Where the symbols take the nodes:
bof: ~>gez, &>pas, %>zag, $>ker, §>sug, ^>fop
zub: ~>dag, &>zab, %>gug, $>vib, §>fes, ^>rer
mub: ~>keb, &>bak, %>sug, $>lov, §>zag, ^>fom
dil: ~>kip, &>ker, %>niz, $>pas, §>bev, ^>ged
riv: ~>fes, &>ged, %>did, $>fop, §>dag, ^>ker
kip: ~>dil, &>tul, %>vak, $>vok, §>rig, ^>tas
keb: ~>mub, &>let, %>fas, $>lin, §>vit, ^>gub
rig: ~>bev, &>rer, %>mus, $>kig, §>kip, ^>zab
bak: ~>let, &>mub, %>diz, $>dus, §>sil, ^>pel
did: ~>gim, &>nav, %>riv, $>luk, §>naf, ^>nal
ker: ~>tul, &>dil, %>nal, $>bof, §>rap, ^>riv
dud: ~>zab, &>dag, %>toz, $>zor, §>ged, ^>bev
gug: ~>naf, &>faz, %>zub, $>gub, §>gim, ^>lin
rud: ~>zir, &>fop, %>kis, $>ged, §>zor, ^>pas
sug: ~>fas, &>diz, %>mub, $>rap, §>bof, ^>paz
diz: ~>kig, &>sug, %>bak, $>bev, §>pas, ^>zor
pas: ~>vok, &>bof, %>sil, $>dil, §>diz, ^>rud
dag: ~>zub, &>dud, %>naf, $>paz, §>riv, ^>rap
gim: ~>did, &>las, %>fes, $>pev, §>gug, ^>bef
naf: ~>gug, &>toz, %>dag, $>fom, §>did, ^>lov
rer: ~>rap, &>rig, %>lin, $>fas, §>tul, ^>zub
tul: ~>ker, &>kip, %>bef, $>gez, §>rer, ^>fes
gub: ~>fom, &>nin, %>vib, $>gug, §>pev, ^>keb
fop: ~>gad, &>rud, %>luk, $>riv, §>paz, ^>bof
vib: ~>paz, &>nit, %>gub, $>zub, §>gad, ^>fas
zir: ~>rud, &>gad, %>bov, $>tas, §>nit, ^>vok
toz: ~>faz, &>naf, %>dud, $>pel, §>nav, ^>dus
sil: ~>gik, &>zag, %>pas, $>niz, §>bak, ^>kis
gad: ~>fop, &>zir, %>pev, $>fes, §>vib, ^>gez
lin: ~>lov, &>mus, %>rer, $>keb, §>bef, ^>gug
bov: ~>kis, &>pev, %>zir, $>las, §>nin, ^>gik
bev: ~>rig, &>rap, %>dus, $>diz, §>dil, ^>dud
fas: ~>sug, &>kig, %>keb, $>rer, §>gez, ^>vib
gez: ~>bof, &>vok, %>vit, $>tul, §>fas, ^>gad
nin: ~>pel, &>gub, %>nit, $>faz, §>bov, ^>let
nav: ~>las, &>did, %>ged, $>kis, §>toz, ^>niz
vak: ~>niz, &>bef, %>kip, $>gik, §>mus, ^>las
fes: ~>riv, &>tas, %>gim, $>gad, §>zub, ^>tul
pev: ~>luk, &>bov, %>gad, $>gim, §>gub, ^>vit
rap: ~>rer, &>bev, %>lov, $>sug, §>ker, ^>dag
zag: ~>vit, &>sil, %>bof, $>nal, §>mub, ^>luk
niz: ~>vak, &>nal, %>dil, $>sil, §>dus, ^>nav
nit: ~>zor, &>vib, %>nin, $>zab, §>zir, ^>kig
vit: ~>zag, &>gik, %>gez, $>bef, §>keb, ^>pev
ged: ~>tas, &>riv, %>nav, $>rud, §>dud, ^>dil
tas: ~>ged, &>fes, %>las, $>zir, §>zab, ^>kip
dus: ~>mus, &>lov, %>bev, $>bak, §>niz, ^>toz
lov: ~>lin, &>dus, %>rap, $>mub, §>nal, ^>naf
pel: ~>nin, &>fom, %>zor, $>toz, §>kis, ^>bak
let: ~>bak, &>keb, %>kig, $>mus, §>gik, ^>nin
luk: ~>pev, &>kis, %>fop, $>did, §>fom, ^>zag
bef: ~>nal, &>vak, %>tul, $>vit, §>lin, ^>gim
nal: ~>bef, &>niz, %>ker, $>zag, §>lov, ^>did
las: ~>nav, &>gim, %>tas, $>bov, §>faz, ^>vak
kis: ~>bov, &>luk, %>rud, $>nav, §>pel, ^>sil
kig: ~>diz, &>fas, %>let, $>rig, §>vok, ^>nit
paz: ~>vib, &>zor, %>fom, $>dag, §>fop, ^>sug
faz: ~>toz, &>gug, %>zab, $>nin, §>las, ^>mus
zab: ~>dud, &>zub, %>faz, $>nit, §>tas, ^>rig
mus: ~>dus, &>lin, %>rig, $>let, §>vak, ^>faz
gik: ~>sil, &>vit, %>vok, $>vak, §>let, ^>bov
vok: ~>pas, &>gez, %>gik, $>kip, §>kig, ^>zir
fom: ~>gub, &>pel, %>paz, $>naf, §>luk, ^>mub
zor: ~>nit, &>paz, %>pel, $>dud, §>rud, ^>diz

The rows follow the links: the fewer symbols apart two nodes are, the more alike their rows tend to be.

Each row is also shifted at random along 5 hidden directions that mean nothing.

Known rows, each with its node:
-370	-118	11	-41	36	-101	-35	-108	-183	87	135	-100	20	-5	-120	-10	-109	-31	5	22	-109	-34	-60	57	-77	-63	49	-56	-54	-120	-38	19	133	80	41	201	47	-90	61	-8	8	-46	-37	2	-75	110	-62	79	-137	-12	-66	68	13	-91	-20	-39	37	96	54	-107	29 | rud
128	-50	27	-57	-78	-124	-81	-28	-154	47	-233	-100	-62	-81	-14	35	-77	1	37	24	52	-57	-84	-25	-178	-26	-65	-106	38	54	-3	44	88	-23	77	77	7	3	39	-31	-51	-39	-85	-22	-47	-51	-11	47	-47	75	-57	-37	53	41	92	20	48	-28	83	126	-85 | dus
-473	-81	-70	-24	-58	-65	7	-35	162	18	183	154	-61	38	-89	65	39	57	-23	45	-26	-97	199	5	157	-96	74	178	38	15	-108	-32	-77	-52	13	13	-3	96	38	-32	30	-45	-4	-31	22	-97	106	-71	148	-65	-29	132	-208	-12	10	-26	-29	-16	-11	66	44 | zag
-31	60	22	7	-33	-45	-17	55	43	-13	-85	1	-90	-69	92	-19	28	30	24	97	48	-61	33	-24	-26	-3	-130	53	31	25	22	-15	4	-61	-60	-20	-144	16	62	-38	27	48	-17	-71	114	-12	28	37	43	36	-45	-23	-36	-2	56	20	-30	-139	-9	-25	-44 | keb
99	-63	-9	31	5	-7	16	-32	36	15	69	45	35	-24	-77	-8	36	-4	23	104	7	-34	-10	6	10	-189	37	82	-14	-131	27	-78	34	65	21	-23	-39	-1	-14	-15	18	-16	28	-116	-35	4	-3	23	-20	-53	32	-64	-68	-55	-83	-41	71	-52	11	-15	66 | bof
-89	68	64	-9	-47	-1	-6	17	-87	74	-73	-51	-46	-93	72	80	-28	-69	-53	-1	19	-6	-161	-29	-3	118	-25	-82	-11	22	-61	81	32	4	26	-27	147	-133	21	39	-50	39	124	-8	-59	51	27	55	-157	-33	-31	-43	73	101	-54	-97	-47	-58	-91	-40	-78 | las
-229	-41	50	-16	-41	-107	5	-50	-46	-82	-60	6	21	72	-98	-17	-4	50	-23	-86	-50	12	12	-58	-97	83	76	4	11	102	-47	-20	-32	-51	33	-22	-41	-41	36	-9	-89	-92	-55	110	-57	39	-17	31	0	39	-7	-77	87	-55	4	61	3	115	-3	-73	-12 | zor
230	54	39	42	3	16	-12	-36	-88	9	-56	-7	-55	-88	72	18	5	-176	-21	35	-13	-76	-165	-43	-32	16	30	36	-121	-15	7	47	73	-42	10	-31	5	-69	-19	32	74	-11	124	-66	-40	37	19	-32	-70	19	-12	-164	30	50	-94	-24	98	-43	-102	-31	37 | vok
38	-50	-20	-38	-49	-115	-60	-8	-52	61	-73	-10	-100	-43	-69	104	-89	-13	-87	58	44	-100	37	12	-78	-38	-22	-26	41	48	-60	91	10	4	117	100	107	39	112	31	23	6	-26	42	-58	-64	1	-22	-41	11	-28	114	-26	10	94	-75	8	13	35	85	15 | niz
104	72	-6	26	48	63	38	-8	-92	48	-28	-96	-24	-49	68	-9	4	-129	-30	-51	-34	14	-154	6	5	77	38	-85	-92	-1	-8	37	-7	43	22	9	88	-49	-58	95	16	-5	68	12	-62	47	-82	19	-96	18	22	-15	85	52	-76	-18	3	12	-52	-50	11 | tas
64	-57	-76	93	-28	97	91	15	196	-41	120	170	157	155	-19	45	78	0	44	-51	-5	51	132	59	139	-122	147	89	0	-42	74	-111	-94	-12	-13	-146	-72	107	-196	-18	12	-36	-8	-28	-17	-97	77	-65	176	-116	151	-78	-60	84	-18	84	66	31	-25	135	43 | rap
52	-48	-11	-37	-3	-71	-105	-15	-32	-55	-133	-37	85	9	-26	-28	30	121	46	68	51	33	8	-11	-181	-150	-86	-9	85	-58	102	1	69	14	-31	-85	-101	-21	39	-139	-55	-23	-107	-73	56	-40	23	59	15	5	-50	-150	6	-103	28	55	53	-38	127	39	33 | mub
111	31	-9	-5	5	25	10	-79	-35	119	211	-37	-34	-69	117	91	-17	-90	54	17	-57	-70	-116	-3	182	170	23	-100	-110	-68	-60	58	59	11	-25	110	89	-76	-61	2	45	32	192	-37	-65	41	104	-30	-129	-37	-77	106	-65	129	-103	-72	-34	-15	-175	-62	-59 | bov
-180	-102	-55	-98	16	-72	-86	-84	-45	-11	136	-21	38	87	-86	53	-73	-19	-25	38	-27	-45	58	11	-64	-55	33	10	-23	-114	24	99	98	21	26	47	51	-29	64	-44	102	7	11	-61	-25	0	56	-69	-50	-74	-86	9	-90	-40	26	-14	82	74	68	88	133 | sil
-126	-10	22	-2	69	63	72	19	59	28	202	18	-66	39	17	-102	-32	33	49	-54	-29	-50	192	15	140	69	-34	41	-9	3	-60	-106	-24	-85	-120	148	-117	102	40	35	68	19	-28	57	40	43	-62	-15	74	44	41	282	-46	-45	83	18	-103	-7	-12	-115	-54 | vib
-215	12	-16	-38	33	-43	-32	11	-21	-116	-81	-3	-17	34	14	-47	-55	-102	-76	-6	7	-50	-5	-55	-143	2	13	78	-23	-18	88	35	41	-83	-16	-28	-124	-63	58	33	90	6	22	-6	26	47	-36	-20	-45	25	4	-118	68	-23	39	69	25	76	-22	-45	59 | kig
-100	-65	39	41	-17	-32	89	20	61	36	81	79	-18	-2	-118	-48	82	69	-19	16	-31	-11	57	-2	85	-33	65	50	36	45	-111	-98	-64	50	21	0	11	39	7	-12	-98	-80	-48	25	-25	15	-16	48	32	15	-3	73	-13	-98	-85	-68	-32	22	-19	-84	-7 | fop
462	61	-14	-38	-11	38	-36	-28	20	-83	14	0	-13	38	117	33	-16	-62	10	-58	19	-43	7	-25	68	128	-7	-3	-70	76	27	42	-18	-138	-40	-39	-63	26	-87	-49	72	19	89	-3	28	-47	62	-113	40	22	-60	15	-81	110	4	124	45	10	-62	93	13 | let
-74	13	-26	23	33	95	8	-49	-50	14	113	-62	89	21	116	9	-13	-111	71	-61	-71	20	-162	8	-36	80	21	-47	-78	-116	109	32	101	46	-89	14	-19	-152	-50	29	43	-19	136	-26	-21	114	-12	51	-151	-38	11	-130	63	90	-74	24	11	34	-116	-138	-21 | nit
172	121	-3	-48	75	-8	-16	38	-116	-170	-114	-73	-2	68	-59	-193	34	64	-179	-119	7	82	-28	-60	-111	144	7	-3	13	84	15	59	-31	-6	-29	-133	31	-78	3	74	-31	28	-91	86	84	118	-128	-15	-8	63	-43	-64	122	-180	-18	38	22	165	103	-67	147 | zir
-34	-18	-59	-42	39	44	-8	45	135	-76	44	85	114	155	-75	-44	70	187	-85	-48	-14	165	168	52	73	3	-11	-6	118	35	-51	-12	-121	87	9	-156	98	42	-7	-40	-84	39	-106	74	68	-30	14	-68	147	-74	-3	88	-20	-148	22	-26	-56	77	135	52	73 | did
149	-67	-80	-17	44	114	11	-11	155	-2	193	19	238	179	-18	25	12	117	76	-56	-18	172	107	91	74	3	13	-38	83	-123	76	-39	-25	136	-85	-75	27	-6	-88	-86	-21	49	-21	23	50	-16	45	-28	36	-131	59	56	-61	-2	36	5	-18	25	85	57	-2 | naf
-346	44	27	-11	-39	67	-1	17	32	15	5	-4	53	-80	95	-13	134	52	80	11	18	57	-74	-46	56	87	-61	-21	3	-43	57	1	18	-30	-118	-123	-70	-84	-107	-81	-75	50	58	-77	83	60	30	53	-3	0	-69	-113	8	17	-92	2	9	-40	-63	-59	-61 | gub
-485	-89	-11	-104	-15	-116	-62	-98	-95	2	43	-73	4	46	-78	23	-82	68	52	-43	-52	-11	63	16	-42	47	-13	-96	-15	33	-35	8	73	-20	2	134	-11	-34	71	-95	-57	-73	-64	48	-35	-35	28	26	-34	34	-147	100	-18	-58	43	66	11	85	45	11	-19 | pel
-322	-66	-16	9	-83	-71	28	-93	18	3	119	91	-84	46	-57	59	-61	-60	99	-13	-62	-140	85	-5	49	-5	110	46	-77	33	-32	-20	20	-142	67	132	-112	53	-33	-32	37	-129	5	1	-98	-81	86	-42	72	58	-3	15	-71	93	4	111	86	42	-52	66	-31 | diz

Start, symbols taken left to right, then the node you end at.
Answer with the node's name.
35	32	27	22	56	62	24	76	78	-62	-57	2	-46	5	36	-74	-16	-38	-14	19	44	1	79	25	-5	-47	-67	86	29	1	54	-80	-57	-41	-29	7	-119	94	-5	39	77	55	-45	11	59	-53	-60	-28	77	30	99	61	33	-1	98	22	-30	-64	29	-7	28
§ $ ^ => gad
80	-70	30	23	-61	-50	65	14	90	24	-13	142	-117	-36	-72	-5	19	18	46	15	0	-90	127	-7	61	-76	32	111	7	89	-91	-120	-97	-146	15	81	-124	145	23	-11	-42	-124	-54	17	-21	-77	49	17	103	68	28	89	-48	8	28	39	-40	-35	-69	32	-43
$ ~ $ ^ ~ => paz
-70	118	76	97	-22	59	112	61	32	42	-65	55	-96	-65	48	-47	132	-10	-47	-72	26	27	23	-14	161	72	1	54	-30	161	-94	-101	-154	-54	31	-119	44	86	-88	112	-86	-18	10	56	-10	-10	-44	12	96	81	52	92	22	14	-90	-20	-64	-65	-75	-12	-49
$ % § & ^ => let
5	-47	2	44	13	47	62	45	78	16	43	31	110	120	-77	-61	3	113	17	-51	-17	105	81	55	-28	-38	11	7	92	1	16	-101	-60	114	-33	-17	-18	17	-2	8	-95	-17	-75	65	14	-1	-73	35	42	-56	110	28	50	-78	37	-17	-93	51	60	-42	0
§ & & ~ => fes
415	74	74	2	43	15	75	54	-55	-32	-53	-97	-93	41	3	-73	-92	-29	23	-132	17	-6	80	38	11	191	-23	-88	-32	181	-50	11	-56	-101	-12	131	-5	61	22	83	8	14	-66	171	-11	-5	-80	-40	25	93	18	189	102	-1	89	42	-74	49	14	-41	-65
$ % § % => zir
-24	-49	52	-70	-69	-124	-2	-68	-20	42	60	73	-69	19	-70	50	9	83	-17	-57	-43	-56	101	-15	167	152	84	-32	-34	169	-201	20	-89	-105	54	76	69	26	23	-17	-93	-108	-56	99	-70	-31	69	-54	62	23	-124	173	-44	5	0	-10	-35	54	-51	34	-49
~ ^ & ~ => zag
-19	-64	-75	23	33	-14	-32	-53	-32	-15	65	5	87	79	-75	71	-37	-83	0	10	-25	-32	-22	62	-57	-119	135	1	-31	-130	29	49	23	77	94	28	107	-1	-27	52	103	-12	37	-2	-82	17	-4	-48	-36	-79	42	-68	0	12	13	15	100	83	26	66	106
~ % ~ => niz
-122	50	-26	68	27	147	40	-32	-1	17	175	11	89	-47	48	-34	93	-30	-5	21	-41	17	-115	6	50	-12	8	28	-65	-182	35	-66	27	83	-69	-58	11	-71	-77	25	28	39	119	-95	22	118	-30	65	-49	-71	51	-90	19	4	-130	-86	-5	-23	-56	-133	37
% ~ ^ & => sil
97	53	59	106	-65	-4	131	17	3	23	-73	73	26	-51	-41	-31	179	68	11	-40	26	68	-25	15	137	-32	87	-29	-17	114	-118	-96	-128	-1	79	-180	53	77	-137	21	-173	-99	-68	27	-81	-80	-24	19	133	40	30	-22	13	-23	-147	-27	-13	-10	-5	28	-54
% § % $ § => fop
-85	-25	-15	-2	-101	2	-11	-20	62	12	12	64	66	73	24	113	7	42	32	-66	-31	42	-13	13	50	129	91	-59	20	72	-31	41	-50	14	11	-19	86	-58	-37	-21	-115	-23	31	66	-38	-57	88	-15	-38	-80	33	-60	27	140	20	41	-14	72	-61	45	-88
& ^ ~ => lin
213	-70	-19	80	-46	75	101	-29	93	24	150	48	128	74	5	1	68	37	105	-30	-53	44	6	41	90	-3	68	8	4	-60	21	-115	-38	36	-62	-79	-67	-3	-102	-21	-101	-72	23	-5	-24	25	13	49	23	-37	78	-55	6	-3	-110	19	-12	7	-35	-64	-49
$ ~ § => fes
192	56	12	-10	13	13	-54	34	-54	21	-77	-27	-94	-159	64	-19	68	-8	13	97	67	-25	-80	-51	1	-80	-105	15	-3	9	20	13	53	-15	-22	-37	-36	-13	32	-38	54	54	13	-131	56	22	-13	31	-16	34	-109	-1	-83	-27	-68	-54	28	-134	4	-13	15
§ ^ % % => gub
-164	-50	20	-3	-33	-78	-23	-1	-56	-50	-167	10	-51	50	-47	12	-112	-19	-53	-27	18	-58	31	-9	-180	-69	38	40	23	127	-10	8	-20	-76	97	51	-34	33	70	30	-29	-67	-80	65	-49	-45	-45	16	-1	56	28	-46	99	-33	100	56	48	38	76	67	-10
~ $ ~ % ~ => let
-64	-66	32	20	-42	-8	54	-41	-166	74	-90	-109	51	-22	-41	27	-57	-56	109	-20	-31	5	-135	18	-116	-16	50	-102	-20	-14	22	27	81	57	50	65	28	-94	-26	-4	-109	-90	-6	30	-101	35	-39	81	-127	29	38	-125	155	46	-57	11	35	41	-21	4	-82
~ § & & => tas
24	54	0	85	-73	113	44	57	76	89	8	81	26	-126	183	146	71	-90	130	74	40	-23	-87	1	84	-39	-33	33	9	-81	70	-30	-13	-5	-43	-71	-23	-4	-101	0	18	22	158	-134	-7	-95	77	-8	-1	-66	49	-125	-70	213	-53	13	20	-188	-152	55	-84
^ & % § => tas
